Below is a small trained network, with its code and all its weights. Each question gives an input and a target symbol and asks what happens when units are switched off, that is, made to give their printed mean instead of their output.

import numpy as np


def w(rows, s, z=0):
    codes = np.array(rows[::2]) - 128.0
    scale = np.full(codes.shape[1], s)
    scale[-1] = z or s
    return codes * scale


def norm(h):
    return h / np.sqrt((h * h).mean(-1, keepdims=True) + 1e-5)


def f(y):
    return y / 2 * (1 + np.tanh(0.7978845608 * (y + 0.044715 * y**3)))


def softmax(a):
    e = np.exp(a - a.max(-1, keepdims=True))
    return e / e.sum(-1, keepdims=True)


def log_softmax(a):
    a = a - a.max(-1, keepdims=True)
    return a - np.log(np.exp(a).sum(-1, keepdims=True))


def net(x, mask):
    ids = ['αβγδεζηθλμξπτφψω'.index(c) for c in x.split()]
    T = len(ids)
    res = E[ids] + P[:T]
    r = norm(res)
    for j in range(2):
        rows = slice(3 * j, 3 * j + 3)
        q, k, v = (r @ M[0][rows].T for M in (Q, K, V))
        z = softmax(np.where(np.tri(T) > 0, q @ k.T / 3**0.5, -1e9)) @ v
        o = O[0][rows]
        res = res + np.where(mask[j], z, o[:, -1]) @ o[:, :-1]
    y = f(norm(res) @ A[0][:, :-1].T + A[0][:, -1])
    res = res + np.where(mask[2:18], y, B[0][:, -1]) @ B[0][:, :-1]
    return log_softmax(norm(res)[-1] @ U[:, :-1].T + U[:, -1])


Q, K, V, O, A, B = {}, {}, {}, {}, {}, {}
E = w([
[117,133,124],'α',
[117,127,135],'β',
[27,185,154],'γ',
[116,123,127],'δ',
[110,132,135],'ε',
[71,93,92],'ζ',
[112,123,133],'η',
[110,124,146],'θ',
[117,121,131],'λ',
[84,252,58],'μ',
[118,128,123],'ξ',
[133,128,140],'π',
[152,130,126],'τ',
[109,131,130],'φ',
[156,154,182],'ψ',
[25,130,120],'ω',
],0.032)
P = w([
[202,121,94],'0',
[65,253,125],'1',
[59,224,176],'2',
[64,215,178],'3',
[73,200,187],'4',
[77,197,185],'5',
],0.0057)
Q[0] = w([
[152,130,75],'head 0',
[101,109,124],'head 0',
[123,127,179],'head 0',
[160,122,137],'head 1',
[250,73,72],'head 1',
[113,73,5],'head 1',
],0.016)
K[0] = w([
[91,254,132],'head 0',
[115,89,99],'head 0',
[153,39,56],'head 0',
[172,234,124],'head 1',
[84,214,153],'head 1',
[33,135,63],'head 1',
],0.0089)
V[0] = w([
[158,181,158],'head 0',
[166,157,83],'head 0',
[161,32,157],'head 0',
[68,87,114],'head 1',
[162,5,166],'head 1',
[43,102,254],'head 1',
],0.0088)
O[0] = w([
[127,121,230,35],'head 0',
[175,1,110,94],'head 0',
[172,157,46,151],'head 0',
[31,52,85,187],'head 1',
[192,100,80,255],'head 1',
[104,196,65,111],'head 1',
],0.0068,0.0034)
A[0] = w([
[145,198,137,126],'neuron 0',
[162,199,78,172],'neuron 1',
[140,170,129,110],'neuron 2',
[245,161,196,71],'neuron 3',
[141,118,166,121],'neuron 4',
[120,177,178,125],'neuron 5',
[114,146,131,99],'neuron 6',
[106,124,95,60],'neuron 7',
[118,51,33,72],'neuron 8',
[253,73,161,1],'neuron 9',
[105,115,122,113],'neuron 10',
[117,143,172,108],'neuron 11',
[119,194,136,128],'neuron 12',
[116,67,174,140],'neuron 13',
[50,83,85,115],'neuron 14',
[243,86,99,114],'neuron 15',
],0.011,0.0059)
B[0] = w([
[139,62,186,176],'neuron 0',
[185,190,221,214],'neuron 1',
[131,114,152,136],'neuron 2',
[254,156,76,171],'neuron 3',
[138,170,46,123],'neuron 4',
[124,64,60,183],'neuron 5',
[113,148,109,125],'neuron 6',
[108,112,153,125],'neuron 7',
[172,158,129,254],'neuron 8',
[16,77,209,131],'neuron 9',
[147,127,129,137],'neuron 10',
[143,96,112,138],'neuron 11',
[138,77,157,188],'neuron 12',
[169,167,115,159],'neuron 13',
[205,37,115,252],'neuron 14',
[73,190,197,149],'neuron 15',
],0.0057,0.0047)
U = w([
[112,107,158,63],'α',
[179,210,164,161],'β',
[73,160,126,215],'γ',
[191,38,76,91],'δ',
[94,145,127,139],'ε',
[55,64,48,77],'ζ',
[124,197,6,132],'η',
[86,238,101,106],'θ',
[166,179,81,82],'λ',
[96,135,134,181],'μ',
[117,43,196,2],'ξ',
[157,145,131,99],'π',
[199,140,162,87],'τ',
[64,112,104,172],'φ',
[107,166,205,190],'ψ',
[92,146,120,203],'ω',
],0.017,0.0029)

Each question gives the input, a string of symbols that net reads in full, and the target symbol t.
The units are the heads (3 rows each of Q, K, V and O) and the neurons (one row each of A and B). Each row of codes is followed by its name. A weight is (code - 128) times the scale printed after its matrix; where a second scale follows, it is the last column's (O, A, B and U).
mask holds one flag per unit, heads first, then neurons. A switched-off unit (its flag False) gives its mean, the last column of its rows in O or B, instead of its output. The means were averaged over made-up inputs and are rounded, as every weight is.
A unit's drop is (log p(t) with every unit on - log p(t) with that unit switched off) / (log p(t) with every unit on - log p(t) with every unit switched off).
The circuit of an input: a set's keep is (log p(t) with only the set's units on - log p(t) with every unit switched off) / (log p(t) with every unit on - log p(t) with every unit switched off). Starting from the 12 units with the biggest drops (on a tie, the unit counted first), units are removed one at a time, each time the one whose removal leaves the highest keep (on an exact tie, the one counted first), for as long as the keep stays at least 0.8.
units of the circuit, in order: the units of the circuit, biggest drop first
which heads matter: for each layer, one digit per head in row order, 1 if its drop is at least 0.15 and else 0, layers parted by /
drop of u: that unit's drop, to one decimal
input θ π ζ τ λ, target θ: units of the circuit, in order => head 1
input ψ δ δ δ λ, target ψ: which heads matter => 11
input δ η φ, target δ: units of the circuit, in order => head 1; head 0
input δ δ ε, target δ: units of the circuit, in order => head 1; head 0
input θ η ξ θ, target θ: which heads matter => 01
input δ λ λ, target δ: which heads matter => 00
input δ η π, target ψ: which heads matter => 11
input ζ τ θ λ, target ζ: which heads matter => 00
input δ ψ β, target δ: which heads matter => 01
input ζ δ ψ ψ ξ δ, target ζ: which heads matter => 00
input ζ δ ξ, target ζ: which heads matter => 01
input η π δ ξ η ξ, target η: which heads matter => 11
input δ δ δ ε, target δ: drop of head 1 => 0.2
input η δ η λ, target η: drop of head 1 => 0.4
input δ δ η ξ ψ ξ, target δ: drop of neuron 1 => 0.1
input ξ δ ξ ζ φ, target ξ: units of the circuit, in order => head 1
